Rows near named flat spaces through zero (a row that begins with a name and a colon came from that space)
zhnr: [13, -25, 37, 10, 31, -73, -36, 169, 48, -105, -114, 45, 69, 105, 330, -236, -159, -116, 85, 299, -114, 91, 11, 103, 69, 63, -15, 77, -137, -41, 84, 210]
qbmz: [-4, -42, -104, 268, 110, 80, 62, 80, -236, 127, -118, 116, 171, 36, 157, 152, -59, -90, 330, -360, -105, 151, 2, -283, 47, -59, 11, 74, -5, 95, -53, 86]
jgdm: [-33, 249, -1, -122, 129, -305, -28, 192, -43, -168, -259, -123, 177, 33, 726, -103, 274, -516, 185, 98, -26, 88, 145, 147, -253, -248, 138, 332, -100, -378, -2, 420]
jgdm: [119, -102, -84, 15, -25, 38, 15, -4, 49, 20, 80, -5, -47, -17, -85, -79, -74, 119, -35, 86, -2, -29, -56, -19, 62, 94, -42, -86, 20, 134, 70, -41]
cnmq: [62, -8, -261, 181, 25, 135, -8, -73, -24, 171, 13, 68, 65, -129, -128, 82, 77, 69, -9, -311, -36, 43, 2, -237, -54, 10, -80, 11, 23, 65, -104, 5]
zhnr: [-144, 35, 180, -52, -37, 37, -186, -154, 220, 9, 56, 127, -58, 55, -144, 128, 80, -4, -33, -128, -99, 68, 77, -61, -130, -162, 83, 39, 75, 41, -56, -75]
jgdm: [-20, -154, 64, 105, -89, 92, -47, -271, 166, 143, 181, 208, -165, 107, -430, -12, -113, 165, -207, 13, -106, 85, -187, -129, 216, 4, -131, -340, 166, 420, 192, -194]
qbmz: [31, -18, 34, 137, 4, 97, 31, -51, 40, 48, 186, 36, -17, 128, -172, 175, -298, 147, 28, 70, -126, 30, -43, -51, 69, 12, -67, -120, -58, 234, -74, -120]
cnmq: [-14, 99, -96, 248, -220, -8, 113, -126, 147, 56, -6, -87, -98, -43, -143, 103, -38, 144, -44, -298, -46, 12, 152, -156, -352, -217, 66, 111, 75, -84, -41, 12]
jgdm: [167, 190, -194, -59, 24, -124, -93, 219, 74, -207, -108, -164, 63, -32, 329, -170, 109, -154, -22, -59, 151, -104, 235, 177, -259, 76, 127, 369, -159, -419, -205, 190]
cnmq: [22, -5, -174, -8, 109, 25, -81, 87, -30, -77, -105, 119, 156, -8, 208, 33, 57, -98, 184, -88, -6, 52, 143, -18, -137, 57, 121, 232, -62, -131, -85, 95]
qbmz: [122, 332, -101, 94, 56, -93, 151, 162, -110, -120, 17, -282, 88, 7, 321, 86, -133, -132, 172, 85, 79, -38, 65, 135, -200, -134, 30, 115, -159, -170, -220, 119]
cnmq: [72, -464, -285, -249, 191, 175, -76, -95, -67, -100, 121, 133, 169, -180, -167, 103, 208, 269, 108, 32, -121, 113, 28, -125, -55, 152, -42, 14, 70, 243, 42, -219]
cnmq: [-278, -222, 283, -124, 90, -324, -120, 80, 44, -225, -250, 164, 23, 239, 335, -284, 239, -393, -119, 320, -175, 227, -13, 258, 241, 22, -101, -12, 39, -171, 396, 171]
zhnr: [-106, 335, 120, 5, -44, -192, -130, 35, 110, 52, -164, -107, -46, -36, 208, -104, 290, -319, -184, -107, 94, -52, 34, 91, -27, -141, -14, 100, -24, -395, -71, 213]
jgdm: [-102, -215, 101, -102, -25, 15, -158, -112, 262, -119, 97, 72, -53, -4, -143, 92, 102, 161, 40, 84, -169, 106, 97, -4, -142, -75, 36, 5, 110, 70, 93, -165]
zhnr: [-33, -161, -81, -113, 72, 92, 8, -53, 50, -38, 54, 111, 28, -99, -39, -27, 65, 27, 62, 222, -62, 72, -42, 50, -68, 42, -26, -111, 86, 179, 145, -43]
jgdm: [-107, 43, 244, -59, 79, -202, 15, 211, -153, -177, -190, 24, 90, 262, 414, -47, -122, -283, 175, 184, -13, 40, 55, 195, 131, 10, 119, 153, -129, -197, 61, 160]
zhnr: [-29, 284, 178, 3, -117, -83, 20, -70, -25, 85, 6, -135, -125, 54, -123, -96, -45, -50, -332, -28, 145, -120, -117, 75, 176, -55, -95, -110, -62, -101, -109, 9]
cnmq: [57, 83, -15, 165, -100, 66, 122, 26, -10, -25, 80, -170, -63, -12, -138, 136, -146, 152, 56, -269, 42, -54, 118, -60, -232, -90, 56, 79, 0, -13, -180, -96]
qbmz: [170, -8, -88, -238, 48, 313, -116, -109, 85, 82, 260, 95, -56, -152, -352, -78, -81, 208, -127, 103, 134, -131, -136, 1, 44, 181, -10, -182, 10, 361, -150, -186]
jgdm: [-62, 133, 226, 42, -97, -94, 171, 87, 119, -154, 129, -274, -98, 114, 59, 161, -231, 13, 27, 194, -100, -51, 152, 207, -317, -187, 46, 68, -82, -82, -86, 7]
qbmz: [-17, -98, -24, 9, 45, -86, -34, 88, -36, -35, -78, 29, -18, 15, 18, -156, 111, -91, -140, 97, 71, -26, -57, 138, 243, 220, -124, -81, 4, -133, 133, 2]
cnmq: [170, 49, -233, -68, -127, 144, 91, -253, 89, 68, 195, -157, -58, -239, -282, 169, 110, 292, -11, -330, 37, -54, 87, -257, -489, -282, 131, 76, 143, 197, -160, -126]
qbmz: [11, 100, 102, 226, -360, 103, 13, -214, 421, 90, 299, -157, -361, -9, -656, 186, -235, 459, -323, -149, 27, -194, 102, -18, -218, -49, -10, -120, 89, 12, -121, -310]
zhnr: [233, -74, -276, 41, 31, 127, 254, 126, -156, -93, 145, -325, 28, -239, -45, 63, -20, 211, 168, -121, 85, -71, 68, -24, -318, -3, -25, 27, 21, 99, -136, -104]
cnmq: [106, -94, -303, 150, -51, 173, 105, -140, -68, 91, 71, -31, 62, -178, -224, 180, -12, 318, 106, -338, -47, 53, 57, -312, -219, -88, 0, 51, 60, 143, -119, -126]
zhnr: [109, 43, -205, 3, 101, -123, -32, 213, 81, -213, -102, -64, 103, -17, 438, -64, 143, -241, 240, 26, 9, 38, 218, 132, -337, -22, 153, 287, -26, -236, 2, 205]
qbmz: [46, 60, -5, -20, -26, 32, 6, -76, 34, 66, 44, 11, -78, -50, -76, -62, 67, -43, -30, -55, 83, -22, -88, -30, -14, -65, 19, -119, 117, 141, 59, -17]
cnmq: [-84, -271, 9, -273, 179, -59, -263, 69, -72, -48, -215, 339, 188, 82, 234, -173, 159, -134, 14, 223, -62, 73, -27, 37, 372, 291, 27, 122, -94, -118, 158, 109]
zhnr: [-71, -25, 1, 38, -97, 6, 30, -154, 152, 48, -1, 119, -45, 24, -43, -26, -40, 15, -36, 65, -136, 96, 6, -73, -148, -146, 32, -29, 78, 136, 141, 68]
qbmz: [27, 85, 60, -74, 42, 87, -165, 36, -92, 134, -1, -53, -58, -154, -212, -30, 248, -1, -152, -311, 261, -172, -102, -32, 270, 164, -71, -85, 39, -123, -172, -143]
qbmz: [119, -184, -41, 221, 97, 130, 29, 150, -76, 53, 232, -12, -29, 76, -250, 440, -246, 254, 296, -47, 55, -160, 1, -5, 237, 314, 5, -139, 11, 78, -58, -351]
zhnr: [-14, -26, -52, -46, -12, -18, -30, 51, -17, 5, -126, 137, 45, 21, 105, -100, -85, 5, 22, 215, 55, -54, -9, 75, 149, 191, 61, 46, -75, -134, 93, 75]
qbmz: [-41, -41, 102, 27, -122, 29, 71, 41, 136, -27, 68, -43, -92, 54, -113, -18, -261, 163, -116, 245, -75, -81, 61, 128, -48, 99, -23, -3, -96, -30, 7, -11]
zhnr: [-422, -354, 397, 236, -147, -110, -159, -347, 194, 223, -106, 447, -124, 281, -297, 44, -12, 76, -147, 54, -411, 335, -213, -266, 530, -120, -203, -355, 218, 253, 509, -107]
zhnr: [143, 138, -196, 178, 40, 121, 136, -38, -215, 178, 28, -96, 39, -165, -47, -131, -17, 4, -14, -148, 79, 62, -250, -183, 151, -62, -222, -250, 23, 254, -67, 25]
zhnr: [-33, -191, -25, -155, 113, 87, -122, -131, 38, -38, 65, 87, 67, -110, -60, 84, 276, 23, 132, -159, -122, 170, 12, -165, -153, -166, 22, -3, 160, 229, 27, -105]
cnmq: [-230, -254, 400, -253, 37, -139, 36, 126, -75, -175, -96, 60, 29, 179, 209, -9, -152, -14, 157, 577, -138, 32, -31, 248, 242, 89, 51, -38, -65, -44, 276, -7]
cnmq: [-63, 354, 125, -89, 43, -157, -120, -39, 69, -28, 18, -156, -63, 9, 36, -165, 241, -310, -418, 54, 112, -25, -95, 225, 96, -91, -207, -103, -67, -191, -146, 82]
qbmz: [5, 282, 33, 235, -162, -17, 146, 69, 0, 37, 13, -231, -126, -1, -120, 102, -139, 38, -110, -240, 156, -173, 108, 65, -158, -35, 18, 66, -54, -254, -209, -18]
qbmz: [163, 126, -293, 112, 148, 169, -33, -39, -172, 184, -14, 196, 154, -50, 66, -20, -35, -111, 143, -199, 72, 65, -146, -222, 127, 40, -11, -59, -16, 237, -110, 83]
zhnr: [-112, 75, 142, -109, 27, -217, -223, 65, 241, -208, -148, 84, 69, 170, 419, -151, 52, -244, 39, 289, -170, 153, 136, 160, -86, -116, 87, 224, -113, -236, 60, 231]
jgdm: [254, 7, -348, 116, 112, 288, 137, 113, -121, 1, 233, -163, 153, -181, -66, 342, -251, 315, 362, -120, -2, -73, 118, -138, -299, 60, 50, 113, -126, 147, -364, -145]
zhnr: [-141, -321, 67, 41, 27, 43, -83, -19, 92, 53, -42, 201, 34, 14, -24, 137, 84, 56, 188, -63, -233, 129, 70, -157, -12, 2, 38, 36, 109, 82, 182, -26]
qbmz: [160, 87, -253, 123, 19, -48, 271, 205, -185, -136, -81, -297, 104, -141, 336, 2, 6, -54, 297, -133, 61, 8, 147, -2, -400, -144, 86, 208, -24, -129, -81, 150]
zhnr: [39, -181, -71, -160, 48, 75, 142, 117, -127, -190, 10, -47, 102, -29, 78, -73, -189, 151, 88, 282, -40, 2, 71, 132, -112, 135, 21, 94, -126, 48, -15, -8]
jgdm: [39, 73, 149, 10, -176, 20, 145, -290, 116, 55, 283, -105, -215, 89, -384, 38, -237, 220, -238, 145, -40, -4, -179, -25, 1, -221, -89, -328, 101, 408, 62, -194]
jgdm: [70, 151, -103, -40, 17, -59, 111, 58, -85, -65, -81, -147, 36, -107, 231, -218, 97, -168, -9, 48, 82, 32, -35, 69, -143, -118, -29, 16, -6, -30, 2, 172]
cnmq: [192, 296, -205, -26, -45, 170, 179, -58, 63, -68, 275, -363, -41, -224, -162, 38, -68, 136, -144, -98, 69, -78, 89, 40, -561, -223, -51, 38, -66, 131, -392, -33]
cnmq: [-111, -159, 45, 62, -77, 195, -85, -326, 139, 242, 158, 379, -116, 68, -529, 125, -178, 258, -155, 124, -71, 22, -211, -135, 331, 141, -81, -366, 133, 374, 183, -258]
cnmq: [108, -213, -267, 37, 152, 127, 46, 15, -122, -23, 44, -70, 158, -207, 51, 93, 228, 59, 252, -327, -135, 179, 62, -261, -266, -138, -51, 81, 96, 206, -68, -24]
jgdm: [58, -48, 31, -18, -86, 83, -114, -25, 283, -14, 215, -50, -188, -55, -334, 48, -37, 234, -143, 116, 71, -160, 26, 125, -6, 168, -23, -121, 53, 2, -20, -231]
zhnr: [22, 57, -165, 41, 25, -97, -19, -63, -113, 64, -223, 162, 91, 15, 221, -183, 178, -238, 11, -182, 47, 113, -55, -139, 58, -78, 50, 66, 64, -26, 128, 207]
jgdm: [49, 71, -189, -42, 242, 60, -254, 86, -50, 111, -163, 214, 240, -101, 365, -172, 230, -300, 140, -46, -53, 150, -85, -139, 157, 49, -62, 81, -87, -1, -73, 264]
jgdm: [29, 148, 96, 310, -176, -63, 267, 60, 111, 25, 172, -318, -194, 47, -110, 115, -302, 119, -49, 156, -44, -91, -10, 118, -111, -104, -127, -180, -14, 7, 13, -43]
cnmq: [-184, -29, 269, -144, 17, -193, -89, -58, 26, 21, -209, 176, 15, 132, 311, -289, 151, -342, -52, 232, -152, 195, -153, 11, 205, -181, -28, -80, 61, 78, 319, 262]
qbmz: [-221, 204, 460, 205, -340, -253, 43, -165, 291, 114, -32, -107, -290, 210, -79, 24, -119, -28, -200, 32, -132, 7, -25, -13, 6, -365, 9, -114, 98, -97, 193, 66]
zhnr: [183, -160, -312, -120, 100, 148, 101, -51, -36, -147, 104, 27, 76, -154, 23, -108, 52, 63, 188, 53, 5, 122, -3, -35, -309, -54, 58, -31, 128, 356, 75, -44]
cnmq: [-28, -104, -49, -137, 150, -58, 9, 193, -197, -37, -239, 137, 219, 35, 443, -146, 9, -223, 177, 197, -65, 54, 22, 40, 96, 127, 66, 194, -146, -116, 88, 284]
jgdm: [104, 10, 17, -3, 76, 99, -10, 318, 20, -90, 72, -16, 33, 76, 129, 47, -366, 55, 196, 337, 65, -189, 89, 252, 68, 354, 85, 88, -223, -115, -134, 1]
qbmz: [5, 64, -86, -33, 30, -76, 78, -8, -131, 44, -129, 46, 85, 3, 211, -23, 69, -167, 65, -15, 28, 14, -14, -40, -32, -71, 80, 79, 0, -46, 68, 169]
qbmz: [158, 68, -108, 176, 5, 105, 136, 216, -85, -13, 138, -128, -33, 32, -108, 201, -350, 173, 128, 60, 179, -248, 61, 154, 49, 308, 39, -4, -131, -106, -178, -150]
jgdm: [99, 18, -75, -207, 133, 22, 106, -144, -267, 12, 0, -41, 144, -93, 180, -172, 149, -139, 68, -40, -49, 207, -217, -196, -32, -319, -62, -109, 68, 423, 27, 113]
jgdm: [-72, 194, 155, 361, -180, -32, 75, -72, 56, 253, 76, -128, -265, 32, -401, 37, -35, 16, -372, -245, 116, -134, -156, -8, 275, 29, -251, -320, 85, -61, -3, -119]
cnmq: [-212, -67, 291, 60, -54, -100, -244, 21, 78, 197, -200, 389, -58, 251, -10, -43, -144, -64, -71, 263, 6, -78, -146, 56, 693, 339, 10, -126, -58, -202, 257, 23]
qbmz: [-44, 159, 57, 223, -64, 128, -206, -179, 99, 395, -3, 443, -72, 190, -266, 93, -251, -4, -98, -86, 53, -77, -203, -189, 502, 193, 23, -206, -6, 132, 23, -27]
jgdm: [151, 30, -243, 178, -113, 129, -77, -50, 184, 102, 119, -14, -111, -115, -342, 1, -43, 261, -202, -175, 112, -142, 42, -60, -9, 204, -67, -27, -2, -67, -130, -138]
[41, -40, -48, -133, 70, 84, -179, -55, 88, -90, 98, 126, -2, 32, -170, 4, 46, 41, -102, -36, 73, -25, 42, 69, 17, 145, 37, 23, -2, 37, -104, -148]
cnmq
[168, 61, -174, -151, 69, 185, 42, -58, -69, 71, 224, -49, 59, -106, -174, 262, -111, 200, 50, 20, 92, -177, 10, -40, -115, 75, 87, 28, -81, 129, -249, -135]
qbmz
[10, 152, -14, 278, -121, -55, 237, -128, -23, 84, 30, -142, -72, 31, -2, 92, -36, -72, 55, -315, -90, 124, -3, -199, -291, -410, -1, -49, 141, 185, 30, 78]
qbmz
[234, 196, 9, -96, -187, 248, 143, -278, 244, -12, 582, -329, -290, -86, -691, 67, -316, 447, -437, 83, 81, -186, -78, 77, -317, -140, -124, -290, 10, 482, -318, -354]
qbmz
[-199, 244, 364, 85, -170, -81, -20, -240, 200, 247, 96, 142, -241, 235, -278, 49, -191, -107, -373, 226, -22, -82, -212, 91, 306, -72, -91, -337, 38, 107, 139, -9]
jgdm
[14, -31, -68, -73, 113, -104, 81, 132, -149, -130, -108, -5, 163, 69, 356, -61, -64, -140, 138, 258, -65, 69, 27, 108, 2, 29, 17, 118, -133, -75, 49, 170]
qbmz
[112, 81, -145, 308, -25, 43, -20, 41, 99, 62, 94, -24, -83, 17, -149, 43, -96, 52, -28, -134, 65, -40, -16, -10, 75, 121, -101, -113, 19, -8, -56, -91]
jgdm
[-96, -398, 69, -111, 207, -138, 75, 289, -326, -81, -268, 123, 237, 102, 479, -47, 25, -178, 340, 272, -158, 100, -10, 43, 300, 208, 15, 117, -85, -95, 292, 186]
qbmz
[-76, 133, 184, 135, -123, -232, 111, 112, 11, -67, -95, -144, -80, 209, 148, 18, -137, -126, -93, 26, -4, -73, 112, 152, -19, -49, 40, 124, -93, -296, 20, 120]
jgdm
[99, 137, -116, -137, 65, 26, -139, -138, 32, -43, 37, 49, 90, -18, 75, 49, 138, -61, 79, -215, 18, 79, 54, -144, -214, -217, 151, 154, 22, 92, -172, 17]
zhnr
[-162, 262, 181, 217, -267, -306, 55, -199, 194, 36, -179, 59, -132, 274, 146, -172, -127, -195, -242, 84, -127, 138, -20, -5, -11, -332, 13, -3, 14, -118, 220, 255]
qbmz
